Each row is shifted at random along 4 fixed directions that mean nothing.
Known rows, with every step that occurs
G/Y/N/V: [ 0.64  0.89 -0.37  1.83 -0.97 -1.17 -0.13  1.23 -2.19 -0.76 -0.70 -0.80
  0.41  0.32 -1.44 -0.59  1.91 -0.13 -2.05 -1.30  0.10  0.30 -2.79 -0.55
  0.50 -0.11  1.16 -0.50 -0.60  1.08 -0.87  0.38 -0.63 -0.68  0.74  0.05
  2.44 -0.12  0.82  2.24  0.02  0.42]
V/G/N/R/B/A: [ 0.92  1.56 -0.44 -0.48 -0.94 -0.31 -0.85 -0.89  2.30  0.98 -0.40  0.40
  0.66  1.17  0.51  2.26  0.24  0.64  1.63 -0.23 -0.05  0.27 -0.45  0.38
 -0.42  2.92  1.27 -1.36  0.49  1.06  0.73 -2.24  1.35 -2.06 -0.13 -2.25
 -1.87 -1.48 -1.00 -2.11 -0.25  0.69]
A/G/Y/H: [ 0.05  0.47  0.34  0.61 -1.27  0.50 -0.13  0.34  0.14  0.99 -0.81 -0.82
  0.71 -0.46 -0.09  0.20 -0.42 -0.59 -0.25 -1.55  0.58  0.64 -1.04 -1.25
 -0.25  1.47 -0.75  0.61 -0.06  0.43 -0.26 -0.72 -0.66  1.53  0.71  0.10
  1.28  0.22  0.48 -0.19  0.20  1.21]
H/G/Y/N: [ 0.26  1.03 -0.25  0.41 -2.44 -0.17  0.05  1.05  1.06 -0.29  0.05 -1.46
 -0.06 -0.32 -1.43 -0.87  0.88 -0.12  0.37 -0.49  0.45  1.11 -0.73 -1.31
  1.64  1.23  1.85  0.58 -0.40  0.41  0.82  0.81  0.44 -1.76  0.70  0.54
  2.52  0.33  1.73  1.60  0.95  2.43]
A/G/N/B/Y/H: [-1.81 -2.45  0.61 -2.42 -0.52  4.11  3.54 -1.23  0.80  1.45 -0.22 -0.35
 -1.41 -1.61 -0.05 -1.97 -1.06  0.46  1.06 -1.83  2.66 -1.13  0.13 -3.37
  0.42  2.51 -0.84 -1.97 -0.88 -0.78  1.61  1.67  0.09  1.36 -0.87  1.91
  1.48  2.20  1.21 -1.75 -0.88  0.33]
R/H/N/V/G: [ 0.02 -0.82 -0.75  0.50  3.48  1.04 -0.55  0.43 -3.04  0.76 -1.00  0.94
 -0.64 -0.74  0.06 -0.98 -0.25 -0.86 -1.48 -0.24 -0.08  0.59 -2.46  0.75
 -1.14 -0.89 -1.41 -1.39  0.31 -1.22  0.63  0.84 -0.55  0.35 -1.87  0.05
  1.47  1.11  1.69  0.10 -2.36 -2.43]
G/N/V/H: [ 1.13  1.10  0.23  1.23  0.79 -1.08 -0.38 -0.25 -1.19 -0.62 -0.64 -0.43
 -0.52  0.63 -0.52 -0.47  1.45 -0.64 -1.55 -0.39  0.23  0.44 -0.96 -1.34
 -0.42 -0.42  0.40  0.08 -0.68  0.02 -0.05 -0.12 -0.39 -0.14  0.29  0.12
  0.61  0.09  1.12  1.21 -0.89  0.28]
V/N/B/G/Y/H/R/A: [ 0.96 -0.18  1.23 -0.99  0.75  1.00  0.71 -1.48  1.21  1.88 -0.55  1.04
  0.10 -0.02  0.09  0.11 -0.17 -0.87  1.57 -1.27  0.66  1.58 -1.54  0.36
 -0.75  1.41 -0.85 -1.26  1.36  0.45  0.35 -0.51  0.37 -0.57 -0.67 -1.43
 -0.41  1.30  0.00 -2.93 -0.94  0.94]
G/Y/N/V/H/R/A: [-1.36  0.24  1.09 -0.96  0.77  1.65  1.61 -0.91  0.38  2.77 -0.68  0.21
 -2.11 -0.29  1.21  0.73 -1.14 -0.45  0.54  0.92  0.48  1.98  1.44 -0.47
  0.79  0.11 -0.84 -1.81 -1.54 -0.15  2.22 -0.15  0.26 -1.03 -0.21  1.52
 -1.52  1.53 -0.14 -2.37 -2.52  1.06]
R/V/N/B/G/Y/H: [-1.64  1.88 -0.71  1.29 -1.26  0.34 -1.05  1.80  0.06  2.15 -1.56 -0.91
 -0.34  0.44 -0.48  1.70 -0.92 -0.33 -0.96 -1.48  1.16  0.05 -0.55 -1.10
 -0.51  2.53 -1.49 -0.19 -0.67  1.80  0.51 -1.87 -0.47  0.64  0.38  0.30
 -0.60  0.49 -0.95 -1.09 -2.34  1.40]
H/G/N/R: [-2.36  2.53 -1.42  0.90 -0.91  0.39  0.92  1.58 -1.47  1.79 -0.63 -0.15
 -2.41 -0.54  1.24  2.38 -0.61  0.65  0.18  2.10 -1.24  1.56  1.70  0.36
  1.52  0.44  1.44 -1.74 -2.94 -0.70  3.48  0.87  1.25 -2.43 -0.45  2.18
 -0.03 -0.49 -0.16 -0.43 -2.85  1.36]
N/A/G/Y/H: [-0.74 -1.46  0.98 -0.86 -0.13  2.39  1.76 -0.44 -0.21  1.37 -0.65 -0.06
 -0.30 -1.15  0.33 -1.21 -0.84 -0.61 -0.16 -1.29  1.01  0.97 -0.92 -1.36
 -0.03  1.28 -0.57 -0.44 -0.54 -0.95  0.41  0.72 -0.44  1.50  0.27  0.67
  1.73  0.99  0.88 -0.87 -0.01  0.65]
N/A/G/Y: [-1.28 -1.96  0.31 -1.32  0.47  2.29  1.06 -0.22 -1.94  2.25 -1.38  0.38
 -0.27 -1.16  1.59  0.12 -2.29 -0.56 -1.20 -0.60  0.35  0.99 -0.81  0.35
 -0.34  1.17 -1.25 -2.22 -1.55 -1.13 -0.42  0.33 -0.50  1.01 -0.78  1.19
  0.36  1.15 -0.44 -0.74 -1.24 -1.23]
R/B/Y/H/N: [ 0.26  1.15  0.20  0.27 -1.12  0.09 -0.56  0.25  1.71  1.19 -0.09 -0.13
  0.72 -0.13 -1.07  0.78 -0.49 -0.82  0.99 -1.64  1.75  0.42 -1.47 -1.13
  0.51  1.09 -1.60  0.79  1.26  1.52 -0.16 -0.91 -0.35  0.06 -0.32 -0.80
 -0.82  1.21 -0.72 -0.97 -0.64  1.16]
Y/G/N/B: [-1.54 -1.40 -0.53 -1.90  1.84  2.08  1.15  0.37 -1.03  2.44 -1.55  0.76
 -0.85 -0.92 -0.36 -0.36 -1.32 -0.06 -0.59 -1.28  2.10  0.27 -1.43 -0.30
 -1.16  1.19 -1.49 -3.45 -0.73 -0.46 -0.38  0.31 -0.02  0.29 -2.21  1.36
 -0.05  1.70 -0.55 -1.54 -2.44 -1.47]
B/R/Y/N: [-0.56  1.49 -0.60  0.78 -3.72  0.45 -0.12  0.89  0.58 -0.25  0.49 -1.31
 -0.25 -0.58 -0.49  0.52  0.97  0.39  1.17 -0.43 -0.04 -1.00  0.13 -0.99
  2.72  2.27  1.73  0.03 -1.12  1.09  1.93  0.66  0.17 -2.21  1.08  0.43
  1.13 -0.05  0.46  0.31  0.71  2.67]
R/B/G/Y/N/A: [ 0.38  2.61  0.10  0.47 -3.07 -1.60 -0.41  0.74  3.61  1.15 -0.30 -1.36
  1.40  2.15 -0.32  2.17  0.06 -0.23 -0.01 -0.46  1.07  1.60 -0.47 -0.68
  0.40  3.42  0.84  0.61  0.14  2.59 -0.82 -2.69  1.00 -1.97  1.48 -2.62
 -2.00 -1.58 -1.92 -1.36  0.38  3.09]
G/Y/N/R: [-1.13  1.16 -0.12  0.39 -1.39  0.43  1.73  1.15  0.42  1.95 -0.26 -1.05
 -1.16  0.04  0.64  1.72 -0.26  0.07  0.05  0.54  0.26  1.29  1.03 -0.95
  1.23  0.98  0.05 -1.13 -1.54  0.41  1.53 -0.54  0.22 -1.11  0.28  1.38
 -1.00  0.56 -0.61 -1.01 -2.06  1.61]
H/R/V/G: [-0.60  3.02 -1.98  2.30  1.13 -1.64 -2.81  1.41 -1.64  1.94 -1.38 -0.03
 -0.18  1.03  0.71  3.12 -0.87 -0.13 -0.11  1.09 -1.64  0.63 -0.09  1.98
 -1.02  0.23 -1.70 -0.66  0.07  1.33  1.06 -1.90  0.26 -1.27 -0.88 -0.76
 -1.57 -1.05 -0.82 -1.14 -2.58 -0.38]
H/R/V/N/B: [ 0.24  1.12 -0.59  0.80  0.64 -0.99 -0.40  0.27 -1.08  1.01 -0.44 -0.01
 -1.18  0.72 -0.51  0.57  0.16  0.04  0.04  0.05 -0.38  0.30 -0.77  0.70
  0.27  0.55 -0.66 -1.29 -0.47  0.40  0.61  0.82  0.51 -2.46 -1.12  0.04
 -1.06  1.08 -1.11 -0.21 -1.87  0.14]
R/B/N/A: [ 0.74  2.04  0.52 -0.18 -2.60 -1.06  0.69 -0.77  2.78 -0.16  0.63 -0.29
  0.02  1.71  0.26  1.10  0.58  0.64  0.59  0.84  0.16  0.93  0.35 -0.83
  1.22  2.43  1.91  0.36 -0.39  1.33  0.32 -0.69  1.56 -2.86  1.09 -2.55
 -1.94 -1.63 -1.59 -0.89  0.80  2.08]
R/V/H/N/B/G: [ 0.31  0.08 -0.44  0.03  1.15  0.21 -0.66 -0.25  0.23  0.97 -0.87 -0.03
  0.44  0.73 -0.55  0.05 -0.11 -0.57 -0.04 -1.20  1.40 -0.16 -1.75 -0.29
 -1.71  1.81 -1.20 -0.98  1.43  1.11 -0.36 -1.53  0.06  0.19 -1.27 -2.17
 -0.45  0.50 -0.53 -2.08 -1.23 -0.59]
Y/N/R/H: [-0.23  1.67 -0.06  1.43 -1.27 -0.28  0.29  0.80  0.03  0.39  0.23 -0.72
 -0.98  0.08  0.42  1.18  1.17 -0.14  0.29  0.90 -0.90  0.51  0.52 -0.97
  2.18  0.61  0.69  0.77 -1.21  0.07  2.37  0.41  0.67 -0.99  1.45 -0.24
  0.06 -0.33  0.03 -0.56 -1.55  2.02]
R/B/G/N/V/H: [ 0.91  0.94 -0.07  0.66  0.14 -0.45 -0.41 -0.87  0.41 -0.57 -0.81 -0.59
 -0.30  0.85 -0.87 -0.35  1.30  0.00 -0.58 -0.91  0.31  0.02 -0.61 -1.55
 -0.54  0.98  1.15 -0.23 -0.36  0.73  0.25 -0.66  0.02 -0.32  0.23 -0.79
  0.42 -0.21  0.89  0.19 -0.48  0.44]
R/Y/H/N/V/G: [ 0.62  1.66 -0.91  1.52  0.22 -0.73 -0.80  0.50 -0.02  0.21 -0.23 -0.68
  0.36  0.69 -0.58 -0.17  0.37 -0.40 -0.48 -0.43 -0.11  0.74 -1.80 -0.26
 -0.54  0.85 -0.29  0.63  0.82  0.37  0.73 -0.38 -0.03 -0.94 -0.62 -1.19
  0.73 -0.25  1.48  0.18 -0.77  0.44]
B/A/G/N/V: [ 0.76 -0.34  0.10 -1.05 -1.17  1.03  2.14 -1.66  0.13 -1.08  0.22 -0.64
 -1.21  0.49  0.24 -1.91  1.11  0.92 -0.37  0.29  0.40  0.14  0.50 -2.35
  0.75  1.38  2.65 -1.44 -0.98 -0.19  2.01  1.22  1.11 -1.15 -0.05 -0.68
  2.42 -0.73  1.27  0.01  0.32  0.55]
H/N/R/A: [ 2.54  1.62  0.94  0.41 -0.59 -1.56 -0.06 -1.35  0.83 -0.17  0.67  0.95
  1.01  1.09  0.42  0.97  1.46 -0.59  1.12  0.45 -1.36  2.11 -1.45  0.87
  0.41  0.25  1.44  0.72  1.68  0.45  0.24 -0.58  1.09 -2.09  0.45 -3.76
 -0.72 -0.94 -0.30 -1.23  0.13  1.40]
N/G/Y/H/R/B: [-0.10  0.59 -0.18  1.08  0.02  0.01 -0.65 -0.01 -0.72  1.39 -1.20  0.72
  0.53 -0.72 -1.23  1.03  0.02  0.02  1.39 -1.81 -1.11  1.06 -2.51  1.59
  0.30  0.48  0.03 -0.74 -0.08  0.60 -0.27  0.24 -0.28 -0.80 -0.20  0.07
  0.62  0.54 -0.22 -0.53 -0.27  0.28]
N/R/B/A/G/Y: [-3.47  0.23 -1.12 -0.35 -1.53  2.48  0.13  0.97 -2.00  3.17 -1.88 -0.09
 -1.29 -1.43  2.32  2.92 -2.87  0.87 -0.44  0.42 -0.59  0.17  0.84  0.79
  0.90  2.69 -0.14 -3.18 -3.73 -0.59  1.96 -0.35  0.05 -0.49 -0.24  2.64
 -0.84  0.14 -1.40 -1.13 -2.13 -0.47]
B/G/Y/H: [-1.39 -1.20  0.36 -0.50 -0.67  2.64  1.20  0.19  0.38  0.88 -0.80 -0.30
 -0.47 -1.24 -0.59 -1.11 -0.48 -0.14  0.17 -1.83  1.35 -0.16 -0.43 -1.80
 -0.24  1.53 -0.18 -0.21 -0.23 -0.09  0.94  0.05 -0.69  1.98  0.41  0.97
  2.04  1.04  1.42 -0.80 -0.22  0.73]
A/G/N/R/B/Y: [ 1.79 -1.48  0.41 -1.69 -1.84  1.14  1.66 -3.01  2.22 -0.05  0.12 -0.23
  1.12  0.22 -0.31 -0.19  0.58  0.76  2.48 -2.36  0.23 -1.12 -1.09 -1.68
  0.37  2.61  0.77 -1.17  1.29  1.08 -0.50 -0.21  0.72 -0.22 -0.59 -2.06
 -0.01  0.69  0.05 -1.53  0.56 -0.02]
G/Y/H/R/V/N: [ 1.46 -0.16  0.37  0.39 -0.06  0.42  0.18 -0.78 -0.68 -0.63  0.18  0.11
 -1.80 -0.32 -1.30 -1.95  1.26 -0.50  0.85 -0.48 -0.81  0.67 -0.32 -1.02
  1.60 -0.57  0.55  0.37  0.29 -0.27  2.07  2.39 -0.04 -1.59 -0.22  0.04
  1.97  2.03  1.50  0.76 -0.79  1.05]
A/G/Y/H/N/B: [-0.25  0.97  0.22  0.03 -1.59  0.16  1.06  0.23  1.30  1.66 -0.20 -1.31
 -0.44  0.04 -0.41  0.01 -0.98 -0.05  0.19 -0.59  1.30  1.32 -0.44 -1.54
  0.52  2.41 -0.33  0.04 -0.70  0.06  0.71  0.28  0.43 -1.03 -0.36  0.16
 -0.14  0.78 -0.38 -0.32 -0.32  1.74]
G/N/V/H/R: [ 1.73  0.79  0.73  0.78  1.62 -1.00  0.67 -1.29 -0.23  0.61 -0.38 -0.13
 -0.85  0.48 -0.21 -0.09  1.04 -0.90  0.63 -0.06  0.07  1.43 -0.52 -0.39
 -0.43 -1.20 -0.69 -0.62  0.32  0.16  0.56 -0.10 -0.06 -0.74 -0.72  0.12
 -0.12  0.88  0.60 -0.76 -1.04  0.47]
Y/N/B/A/G: [ 0.28 -0.21 -0.15 -1.20 -0.07  0.92  0.38 -0.36  0.52  1.08 -0.30 -0.27
  0.90  0.14  1.13  0.25 -0.45 -0.10  0.23 -0.38  1.73 -0.07 -1.45 -0.28
 -0.86  2.97 -0.50 -2.36  0.27  0.17 -0.11 -0.88  0.70 -0.52 -0.82 -1.14
  0.19 -0.44 -0.62 -2.28  0.47 -0.06]

Rows
[ 1.70 -1.97  0.51 -0.89  1.87  1.99  1.57 -2.04  0.64  0.20  0.21  0.04
 -0.04 -0.20 -0.74 -2.59  0.74 -0.54  1.27 -1.81  0.83  0.03 -2.09 -1.09
 -1.29  0.70 -0.45 -0.63  2.49 -0.39  0.79  0.20 -0.20  0.32 -1.81 -1.61
  1.84  1.42  2.57 -1.46 -0.08 -0.82] -> B/R/Y/H/N/V/G
[ 0.02 -0.88  0.28  0.28  1.46  1.45  0.93  0.11 -1.61  1.55 -1.06  0.72
 -0.71 -1.62 -0.76 -0.72  0.02 -0.91  0.91 -1.84  0.67  0.81 -2.56  0.54
 -0.49  0.23 -1.30 -1.88  0.24 -0.64  0.60  1.39 -0.72  0.02 -1.30  1.37
  1.86  2.33  1.08 -0.96 -0.94 -0.07] -> V/N/B/G/Y/H/R
[ 1.12  0.81  0.08  0.83  0.15 -0.23 -0.37 -0.80 -0.15  0.22 -0.89 -0.79
  0.27  0.68 -0.51  0.14  1.40 -0.79 -0.16 -1.61  0.60 -0.27 -1.75 -1.36
 -0.96  1.07 -0.27 -0.21  0.51  0.99 -0.16 -1.66 -0.43  0.25 -0.06 -1.04
  0.21  0.15  0.95 -0.80 -0.73  0.52] -> B/R/Y/G/N/V/H
[ 0.54 -0.90  0.30 -1.63 -1.99  1.41  1.63 -1.45  2.57 -0.49  0.55 -1.03
 -0.72  0.69 -0.88 -2.12  1.12  1.21  1.45 -0.58  1.19 -0.62 -0.22 -2.42
  0.80  3.78  2.68 -0.79  0.10 -0.07  1.98  0.53  1.60 -2.42  0.47 -1.45
  1.40 -0.29  1.62 -0.47  1.50  1.62] -> R/V/G/Y/N/B/A
[ 0.00  0.07  0.14 -0.51 -0.74  0.66 -1.08  0.04 -0.26  2.83 -1.48 -0.33
  0.81 -0.09  1.33  1.83 -2.14 -0.95 -0.73 -1.20  1.22  0.71 -1.56 -0.08
 -0.51  2.80 -2.20 -1.34 -0.50  0.58 -0.67 -2.08 -0.20  0.70 -0.59 -0.53
 -1.17  0.74 -1.65 -1.51 -1.68 -0.33] -> R/H/N/B/A/G/Y
[ 0.49  0.13  0.22 -0.19 -1.43  0.91  1.02 -1.17  1.17  1.02 -0.20 -0.16
 -0.38 -0.61 -0.48  0.22 -0.07  0.49  1.88 -0.86 -0.90  1.34 -0.43 -0.46
  1.44  1.43  1.35 -0.37 -0.34 -0.11  1.31  0.94  0.44 -1.33 -0.18 -0.61
  0.41  0.75 -0.13 -0.65  0.04  1.04] -> A/G/Y/H/N/R/B
[ 2.49 -0.80  0.66 -0.40  0.37 -0.20 -1.51 -1.44 -0.62  1.26 -1.34  0.06
  1.87  0.49  0.06  0.04 -0.32 -1.40 -0.42 -2.48  1.01  0.51 -3.57 -0.18
 -1.65  2.05 -1.67 -0.91  1.64  0.82 -2.23 -2.07 -0.55  0.83 -0.84 -2.54
  0.10  0.90 -0.53 -0.88 -0.22 -0.97] -> R/V/H/N/B/A/G/Y
[ 0.31  1.65 -1.55  3.27  0.10 -1.35 -2.38  2.00 -6.25 -0.20 -1.69  0.73
 -0.16 -1.26 -1.12  0.31  1.35 -0.37 -1.55 -1.32 -2.08  0.03 -4.83  2.18
  0.69  0.41  0.56 -1.51 -1.62 -0.66  0.03  3.04 -0.61 -2.31 -0.34  0.67
  3.28  0.58  0.67  2.93 -0.66 -0.36] -> A/G/Y/H/R/V/N/B
[ 1.18 -3.00  1.04 -2.84  0.69  2.89  1.40 -1.73  0.97  1.62 -0.60  0.50
  0.29 -1.44 -0.37 -1.78 -0.52 -0.73  1.54 -2.21  2.05  0.73 -1.78 -0.81
  0.16  1.29 -0.86 -3.00  0.99  0.02 -0.38  0.45 -0.41  0.28 -1.53  0.16
  1.58  2.65  0.42 -1.96  0.10 -0.66] -> H/R/B/A/G/Y/N
[ 0.06  0.30  0.26 -0.20  0.17  0.89  0.70 -0.85 -1.16  0.19 -0.35  0.66
 -1.45 -0.09  0.09 -0.61  0.95 -0.33  0.57  0.41 -0.52  1.06 -0.65 -0.23
  0.74  0.81  2.09 -0.84 -0.74 -0.75  2.00  1.24  1.24 -2.11  0.01 -0.92
  1.63 -0.41  0.94 -0.36 -0.35  1.19] -> B/R/V/H/G/N/A
[-2.40 -1.19  0.54 -1.47  0.43  2.83  2.28  0.11 -0.14  1.81 -0.41 -0.15
 -2.57 -0.75  0.24 -1.48 -0.89 -0.38 -0.21  0.76  1.12  1.60  0.74 -1.36
  1.53  0.79  0.42 -1.36 -2.02 -1.32  2.41  1.71  0.62 -1.33 -0.03  1.72
  0.81  1.54  0.84 -0.84 -1.62  1.18] -> R/V/H/G/Y/N/A
[-2.19 -1.27 -0.15  0.19  1.70  3.19  0.82  1.02 -4.74  1.65 -1.20  1.88
 -2.05 -2.44  0.30 -0.87 -0.72 -0.81 -0.78 -0.23 -0.21  1.00 -2.43  0.97
  0.77  0.03  0.02 -2.08 -1.58 -2.15  2.35  2.78 -0.49 -0.80 -0.83  1.23
  2.61  1.37  1.22  0.05 -1.70 -0.81] -> B/R/V/G/Y/H/N/A
[ 0.32 -3.31  1.21 -1.69  0.41  3.54  1.85 -1.81 -0.76  1.38 -0.57 -0.04
 -0.80 -1.73  0.21 -1.53  0.06 -0.32  1.26 -2.17  0.83 -1.09 -1.24 -1.49
  0.52  2.02 -0.50 -1.92 -0.17 -0.76  0.99  0.98 -0.18  1.28 -0.55  0.14
  1.93  2.17  0.84 -1.63 -0.54 -0.58] -> A/G/Y/N/B/R/H
[ 1.95 -0.06  0.43 -0.08  0.74  0.23 -0.21 -1.39 -1.34  0.60 -0.49  1.05
  1.48 -0.51  0.69  0.08  0.45 -1.01  1.01 -1.45 -0.18  0.60 -3.70  1.03
 -0.77  1.50 -0.99 -1.62  1.47 -0.09 -0.66  0.65  0.22 -0.62 -1.02 -2.03
  1.21  0.61  0.48 -1.77  0.30 -0.16] -> V/N/B/Y/H/R/A/G
[ 0.02  1.40  0.17 -0.04 -1.60  0.14  1.15 -0.52  1.52  0.90  0.45 -1.32
 -0.37  0.34  1.47  0.38 -0.36 -0.50  0.92  1.34  0.05  1.63  0.70 -0.82
  1.55  2.28  0.36 -0.17 -1.13 -0.37  1.94  0.67  1.05 -2.32  0.40 -0.57
 -0.19 -0.45  0.09 -1.76  0.40  2.62] -> V/H/R/Y/N/A/G
[ 1.65  0.41  0.06  0.21  1.82 -0.56 -1.08 -1.58 -0.54  1.57 -1.46  0.75
  0.43  0.01 -0.34  1.04  0.01 -0.56  0.95 -1.40 -0.39  1.06 -1.86  1.16
 -0.80 -0.19 -1.10 -2.06  0.40  0.89 -0.97 -0.61 -0.33 -0.49 -1.49 -0.58
 -0.69  1.00 -1.03 -1.30 -1.10 -0.98] -> A/G/N/V/H/R/B
[-1.18 -1.77  0.73 -1.39  1.04  3.64  1.28 -0.93 -1.99  2.18 -0.98  1.61
 -1.21 -2.10  0.58 -0.37 -0.88 -0.07  1.04 -1.19  0.15  0.28 -1.72  0.55
 -0.20  1.83  0.29 -2.69 -0.56 -1.43  1.77  1.15  0.02 -0.53 -1.08  0.48
  1.20  1.52  1.19 -1.53 -0.95 -0.57] -> V/G/Y/H/N/B/R/A
[-2.00  1.21 -0.83  0.75 -1.03  0.30 -0.01  1.50 -0.75  1.74 -1.11 -1.35
 -1.45 -0.18 -0.92  0.32 -0.35  0.36 -0.53 -0.29  0.62  0.40 -0.47 -0.90
  1.04  1.93  0.37 -1.12 -2.28  0.19  1.19  0.63  0.41 -1.93  0.02  1.91
  0.44  0.90  0.15  0.78 -1.48  1.43] -> R/V/H/G/Y/N/B
[-1.00 -0.63 -0.46  0.67  1.03  1.19  0.33  0.70 -3.74  1.00 -1.12  0.75
 -2.12 -1.46 -1.07 -1.09  0.14 -0.01 -0.48 -1.04 -0.47  0.02 -2.06  0.51
  0.96  0.10 -0.20 -2.12 -1.75 -1.20  1.32  3.23 -0.40 -1.62 -1.05  2.20
  1.81  2.45  0.61  1.20 -1.93 -0.49] -> G/Y/H/R/V/N/B
[ 0.15  0.08  0.51  0.29  0.34  1.45  1.00 -0.90 -2.40  0.21 -0.58  1.45
 -1.17 -1.34  0.13 -0.96  1.01  0.06  0.54 -0.14 -1.16  1.20 -2.01  0.37
  0.77  0.11  1.53 -1.54 -0.61 -0.95  2.13  2.15  0.24 -1.50  0.03 -0.08
  2.76  0.38  2.30 -0.11 -0.32  0.31] -> B/N/V/G/Y/H/R/A
[-0.82 -0.54  0.15 -0.93  0.21  1.49  0.42  0.26  0.13  1.28 -0.69 -0.08
 -0.27 -0.62 -0.22 -0.50  0.03 -0.25  0.35 -0.99  2.09  0.01 -2.21 -0.42
 -0.34  2.53  0.27 -2.09 -0.58 -0.69  0.49 -0.14  0.51 -1.23 -0.42  0.81
  0.79  0.74  0.86 -0.74  0.11  0.50] -> V/H/G/Y/N/B/A
[-1.86  2.36 -0.99  0.81 -1.62  0.29  0.18  0.17 -0.24  2.84 -1.10 -0.88
 -1.64  0.58  0.55  2.41 -1.20  0.57  0.97  0.23  0.14  0.00  1.49 -1.17
  1.06  1.84 -1.47 -1.42 -1.40  2.12  2.55 -0.79  0.74 -0.94 -0.32  0.37
 -1.25  0.17 -1.99 -2.47 -3.03  1.56] -> A/G/N/B/Y/H/R/V
[-0.25 -2.38  1.02 -1.61  1.24  2.93  1.12 -1.51 -1.55  2.77 -1.35  0.37
 -0.85 -0.95  1.44 -0.21 -1.97 -1.23 -0.19 -1.06  0.80  0.97 -0.72 -0.53
 -0.57  1.20 -1.99 -2.14 -0.36 -0.62  0.30 -0.48 -0.64  1.16 -1.35  0.04
 -0.09  2.13 -0.44 -2.08 -1.89 -1.20] -> B/R/V/H/N/A/G/Y
